Below is a small trained network, with its code and all its weights. Each question gives an input and a target symbol and asks what happens when units are switched off, that is, made to give their printed mean instead of their output.

import numpy as np


def w(rows, s, z=0):
    codes = np.array(rows[::2]) - 128.0
    scale = np.full(codes.shape[1], s)
    scale[-1] = z or s
    return codes * scale


def softmax(a):
    e = np.exp(a - a.max(-1, keepdims=True))
    return e / e.sum(-1, keepdims=True)


def log_softmax(a):
    a = a - a.max(-1, keepdims=True)
    return a - np.log(np.exp(a).sum(-1, keepdims=True))


def net(x, mask):
    ids = ['ζθλστω'.index(c) for c in x.split()]
    T = len(ids)
    res = E[ids] + P[:T]
    u = 0
    for l in range(3):
        r = res
        for j in range(2):
            rows = slice(4 * j, 4 * j + 4)
            q, k, v = (r @ M[l][rows].T for M in (Q, K, V))
            z = softmax(np.where(np.tri(T) > 0, q @ k.T / 4**0.5, -1e9)) @ v
            o = O[l][rows]
            res = res + np.where(mask[u + j], z, o[:, -1]) @ o[:, :-1]
        u += 2
    return log_softmax(res[-1] @ U[:, :-1].T + U[:, -1])


Q, K, V, O = {}, {}, {}, {}
E = w([
[149,137,173,144,167,158,107,64,113,124,23,170],'ζ',
[110,128,76,139,149,177,56,140,158,111,91,116],'θ',
[67,151,171,107,100,91,149,178,197,173,98,164],'λ',
[219,129,182,217,6,146,107,194,75,77,72,96],'σ',
[152,53,112,140,59,147,76,162,126,224,95,146],'τ',
[85,14,126,146,62,180,134,127,133,137,114,60],'ω',
],0.015)
P = w([
[194,64,181,99,145,141,81,101,188,111,179,111],'0',
[155,144,85,68,116,124,180,161,131,108,91,154],'1',
[94,124,138,144,178,150,84,214,123,151,113,135],'2',
[153,141,77,108,70,113,187,133,88,103,103,168],'3',
[64,128,183,141,176,96,99,90,106,156,147,152],'4',
[213,150,97,118,162,80,125,150,202,99,122,102],'5',
[76,83,138,196,191,221,108,136,123,159,125,188],'6',
[147,106,25,168,108,92,205,106,138,100,117,157],'7',
[43,153,153,133,156,72,80,121,79,196,156,98],'8',
[184,153,135,41,99,144,105,108,116,143,99,78],'9',
[45,141,103,178,173,200,119,222,112,193,134,140],'10',
[150,103,55,189,120,68,247,92,143,110,129,125],'11',
[69,117,155,172,162,144,102,151,96,185,152,159],'12',
[235,122,131,118,108,65,141,67,162,150,117,66],'13',
],0.015)
Q[0] = w([
[78,136,254,102,123,173,105,239,66,182,80,156],'0.h1',
[221,106,131,162,201,102,108,141,241,196,126,17],'0.h1',
[171,113,164,22,76,193,118,62,148,74,117,31],'0.h1',
[83,157,134,234,205,114,145,142,82,143,231,130],'0.h1',
[151,167,203,222,199,172,138,162,12,154,240,176],'0.h2',
[184,164,124,84,133,199,180,61,88,159,104,114],'0.h2',
[182,161,58,34,89,117,211,113,173,90,129,138],'0.h2',
[144,157,116,54,210,160,201,80,151,163,201,102],'0.h2',
],0.0067)
K[0] = w([
[155,127,196,126,154,178,129,132,198,68,181,208],'0.h1',
[109,217,60,165,197,153,171,255,66,154,137,99],'0.h1',
[138,122,41,161,95,254,146,156,166,192,136,163],'0.h1',
[180,138,146,111,141,40,206,189,93,110,59,142],'0.h1',
[110,95,160,100,142,214,136,106,162,39,214,121],'0.h2',
[117,208,78,143,155,198,209,111,80,118,167,145],'0.h2',
[95,111,40,178,127,78,163,143,96,74,89,159],'0.h2',
[103,158,71,93,126,222,164,166,122,139,175,124],'0.h2',
],0.0073)
V[0] = w([
[198,173,82,167,90,90,30,110,101,196,181,222],'0.h1',
[141,102,126,134,116,107,90,111,129,129,71,101],'0.h1',
[142,119,178,81,61,2,72,95,125,144,152,136],'0.h1',
[126,238,131,144,162,136,141,134,61,83,208,92],'0.h1',
[187,114,99,160,161,32,40,162,129,134,82,199],'0.h2',
[138,128,159,85,154,53,61,107,101,24,240,124],'0.h2',
[122,110,197,128,127,187,104,115,132,120,141,79],'0.h2',
[85,103,80,109,150,192,131,148,134,49,114,93],'0.h2',
],0.0067)
O[0] = w([
[93,129,105,64,44,43,132,173,150,127,93,97,155],'0.h1',
[119,186,118,167,90,198,122,125,87,138,98,104,168],'0.h1',
[107,119,118,124,40,222,91,75,137,128,79,105,140],'0.h1',
[177,44,198,84,140,116,90,144,119,95,90,163,2],'0.h1',
[113,160,124,122,232,185,161,107,115,166,186,136,196],'0.h2',
[92,113,176,104,28,78,124,99,210,174,200,191,59],'0.h2',
[3,127,128,109,115,177,88,55,105,144,62,131,149],'0.h2',
[134,176,59,196,37,104,131,115,199,95,125,174,96],'0.h2',
],0.0072,0.0099)
Q[1] = w([
[138,145,148,97,133,111,176,93,246,218,118,77],'1.h1',
[178,125,134,65,90,185,179,115,121,122,137,153],'1.h1',
[78,112,100,140,163,91,138,154,182,114,151,169],'1.h1',
[96,145,171,168,217,89,127,185,46,122,246,199],'1.h1',
[79,121,88,1,66,176,147,106,12,92,137,197],'1.h2',
[96,151,9,157,132,90,196,122,47,107,158,193],'1.h2',
[76,152,174,129,193,163,67,135,44,187,154,99],'1.h2',
[32,134,70,245,103,65,160,44,88,164,166,119],'1.h2',
],0.0063)
K[1] = w([
[86,110,89,171,118,143,153,138,100,155,46,158],'1.h1',
[117,151,160,219,106,115,162,160,114,68,139,113],'1.h1',
[103,143,137,116,137,59,101,117,76,113,186,127],'1.h1',
[137,62,66,117,151,92,109,81,175,72,177,141],'1.h1',
[201,120,72,78,87,83,154,1,162,57,184,194],'1.h2',
[95,144,159,163,158,36,49,19,105,147,177,72],'1.h2',
[159,67,202,144,137,171,127,127,144,198,83,117],'1.h2',
[134,178,143,145,114,68,128,94,100,213,146,49],'1.h2',
],0.0079)
V[1] = w([
[184,98,208,116,136,100,109,78,192,160,130,70],'1.h1',
[139,113,90,145,139,158,133,140,193,108,186,52],'1.h1',
[127,130,114,169,95,175,132,159,150,101,132,168],'1.h1',
[84,154,132,151,156,146,175,125,135,119,125,126],'1.h1',
[87,38,57,109,165,86,56,71,102,41,143,107],'1.h2',
[110,101,21,112,124,114,159,93,86,128,35,115],'1.h2',
[110,254,64,143,131,128,39,195,191,98,242,154],'1.h2',
[99,138,65,176,106,132,131,213,85,143,81,112],'1.h2',
],0.0072)
O[1] = w([
[143,157,199,131,87,218,145,81,103,51,133,115,2],'1.h1',
[111,185,173,166,87,57,140,112,80,139,143,181,149],'1.h1',
[196,188,117,122,142,87,143,97,43,122,222,137,174],'1.h1',
[161,217,90,201,166,90,188,121,127,89,99,16,187],'1.h1',
[168,111,164,184,204,69,108,151,71,178,111,151,40],'1.h2',
[86,152,93,152,219,95,137,94,170,126,116,105,201],'1.h2',
[92,2,125,24,143,146,114,141,50,160,123,157,102],'1.h2',
[69,144,13,137,146,129,74,67,69,75,164,78,254],'1.h2',
],0.0068,0.0064)
Q[2] = w([
[239,105,136,49,154,91,152,121,177,82,168,102],'2.h1',
[74,75,74,228,75,124,255,146,118,123,79,233],'2.h1',
[130,46,115,170,136,126,161,87,145,81,145,229],'2.h1',
[72,222,212,115,81,252,103,178,144,161,132,212],'2.h1',
[74,131,159,158,124,122,90,126,125,144,123,135],'2.h2',
[187,110,135,79,100,137,169,117,194,106,128,136],'2.h2',
[74,100,127,157,115,82,110,112,115,120,132,155],'2.h2',
[144,141,120,128,69,99,121,56,155,153,112,108],'2.h2',
],0.0099)
K[2] = w([
[95,195,69,194,178,193,137,238,81,146,91,131],'2.h1',
[151,165,137,92,118,2,96,48,106,160,112,44],'2.h1',
[151,161,151,35,146,86,119,118,60,133,193,39],'2.h1',
[219,77,94,91,110,110,165,94,198,74,131,171],'2.h1',
[154,153,183,90,107,124,141,146,148,79,129,149],'2.h2',
[112,152,98,145,135,142,172,195,95,119,76,131],'2.h2',
[106,150,129,115,118,129,107,61,139,135,118,110],'2.h2',
[142,158,129,111,120,97,170,149,126,170,93,123],'2.h2',
],0.0097)
V[2] = w([
[113,185,76,67,175,174,154,120,156,68,77,130],'2.h1',
[83,212,143,136,71,102,235,79,83,70,111,113],'2.h1',
[125,114,181,243,95,132,89,89,49,23,134,115],'2.h1',
[64,68,148,136,134,110,161,156,179,76,198,44],'2.h1',
[125,160,69,134,130,54,113,204,83,115,123,125],'2.h2',
[106,125,162,109,59,113,168,184,101,121,199,125],'2.h2',
[130,101,102,195,116,206,62,147,61,59,107,121],'2.h2',
[93,142,41,94,130,126,254,76,144,156,114,180],'2.h2',
],0.0086)
O[2] = w([
[152,42,148,139,141,153,128,195,104,178,64,69,117],'2.h1',
[145,121,194,193,178,236,31,118,120,95,121,102,149],'2.h1',
[187,55,86,158,183,73,37,106,143,17,171,198,146],'2.h1',
[184,104,113,30,182,236,129,184,57,92,251,131,96],'2.h1',
[90,175,100,112,67,147,7,188,173,221,108,75,1],'2.h2',
[199,143,163,210,138,132,84,107,204,160,110,58,95],'2.h2',
[50,138,215,132,9,126,158,122,113,225,84,130,191],'2.h2',
[82,161,33,123,106,207,20,253,123,25,187,102,150],'2.h2',
],0.0076,0.0095)
U = w([
[138,111,158,237,110,81,120,129,206,157,41,87,114],'ζ',
[1,179,228,138,106,214,90,113,55,182,154,154,234],'θ',
[178,176,4,123,45,86,222,50,177,118,139,150,5],'λ',
[221,185,113,180,168,133,203,129,129,144,248,136,123],'σ',
[149,46,132,112,122,64,217,177,59,78,63,177,114],'τ',
[88,125,107,127,97,115,83,102,131,61,176,169,156],'ω',
],0.0058,0.0028)

Each question gives the input, a string of symbols that net reads in full, and the target symbol t.
The units are the heads (4 rows each of Q, K, V and O). Each row of codes is followed by its name. A weight is (code - 128) times the scale printed after its matrix; where a second scale follows, it is the last column's (O and U).
mask holds one flag per head, layer by layer. A switched-off head (its flag False) gives its mean, the last column of its rows in O, instead of its output. The means were averaged over made-up inputs and are rounded, as every weight is.
A unit's drop is (log p(t) with every unit on - log p(t) with that unit switched off) / (log p(t) with every unit on - log p(t) with every unit switched off).
The circuit of an input: a set's keep is (log p(t) with only the set's units on - log p(t) with every unit switched off) / (log p(t) with every unit on - log p(t) with every unit switched off). Starting from all 6 units, units are removed one at a time, each time the one whose removal leaves the highest keep (on an exact tie, the one counted first), for as long as the keep stays at least 0.8.
units of the circuit, in order: the units of the circuit, biggest drop first
most important unit: the unit with the biggest drop
which heads matter: for each layer, one digit per head in row order, 1 if its drop is at least 0.15 and else 0, layers parted by /
drop of u: that unit's drop, to one decimal
input θ λ σ λ τ ζ ζ λ θ τ ζ ζ ζ, target λ: most important unit : 1.h2
input θ τ θ, target λ: units of the circuit, in order : 1.h2, 2.h1
input λ ζ τ ζ τ ζ ω τ σ ω λ τ ω, target σ: units of the circuit, in order : 2.h2, 1.h2, 0.h2
input θ ω σ ζ σ ζ τ τ ζ ζ τ σ λ, target λ: which heads matter : 01 / 01 / 10
input θ τ τ ω, target τ: units of the circuit, in order : 1.h2, 0.h2
input ζ τ λ ω τ τ σ, target τ: units of the circuit, in order : 2.h2, 1.h1, 2.h1
input ζ λ λ ω ω σ, target θ: units of the circuit, in order : 2.h1, 2.h2
input ω ζ λ τ τ ζ τ τ τ, target ω: which heads matter : 01 / 10 / 10
input θ ζ σ ζ, target τ: which heads matter : 01 / 01 / 00
input σ λ ζ τ, target ω: units of the circuit, in order : 2.h1, 1.h1
input τ ζ ζ ζ τ ω, target ζ: which heads matter : 00 / 00 / 10
input τ θ τ τ ζ τ σ θ τ λ, target ω: units of the circuit, in order : 2.h1, 2.h2
input ζ ζ θ λ ζ λ θ ζ, target ζ: which heads matter : 00 / 01 / 10
input λ ζ ζ τ σ θ, target ζ: units of the circuit, in order : 2.h1
input ζ τ σ ζ λ τ τ σ ζ τ τ, target τ: which heads matter : 00 / 10 / 01
input θ λ τ τ τ ζ ζ τ λ τ, target ζ: which heads matter : 00 / 00 / 10
input ω τ ω ω τ τ τ λ ω τ ζ, target ω: which heads matter : 01 / 10 / 10
input τ ζ σ τ τ τ σ ζ τ σ θ σ ω ω, target τ: units of the circuit, in order : 0.h1, 2.h1
input τ τ ζ ω ζ τ ζ λ τ λ σ ζ τ ω, target ω: which heads matter : 00 / 00 / 11
input λ τ λ ω ζ τ ω τ ω λ, target σ: most important unit : 0.h1
input ζ σ τ θ τ ζ θ ζ ζ σ, target τ: which heads matter : 10 / 00 / 10
input λ θ ζ τ θ ζ θ ζ σ τ ζ, target σ: which heads matter : 01 / 01 / 01
input θ σ τ λ λ ζ σ σ θ, target λ: units of the circuit, in order : 1.h2, 2.h1, 0.h2
input ζ τ τ τ τ ω ζ σ τ ω ω ζ λ, target τ: which heads matter : 00 / 10 / 01
input τ ζ ζ τ ω ω τ θ ζ σ, target λ: which heads matter : 00 / 00 / 10
input θ σ σ ω τ, target λ: drop of 1.h2 : 1.4
input ζ λ τ σ λ ζ θ τ θ, target τ: drop of 1.h1 : 0.2
input τ θ λ σ ω ζ τ θ, target σ: units of the circuit, in order : 2.h1
input σ ζ ζ σ, target ω: drop of 0.h2 : 0.1
input ζ τ λ τ ζ λ ζ τ λ ω, target ζ: drop of 2.h1 : 1.0
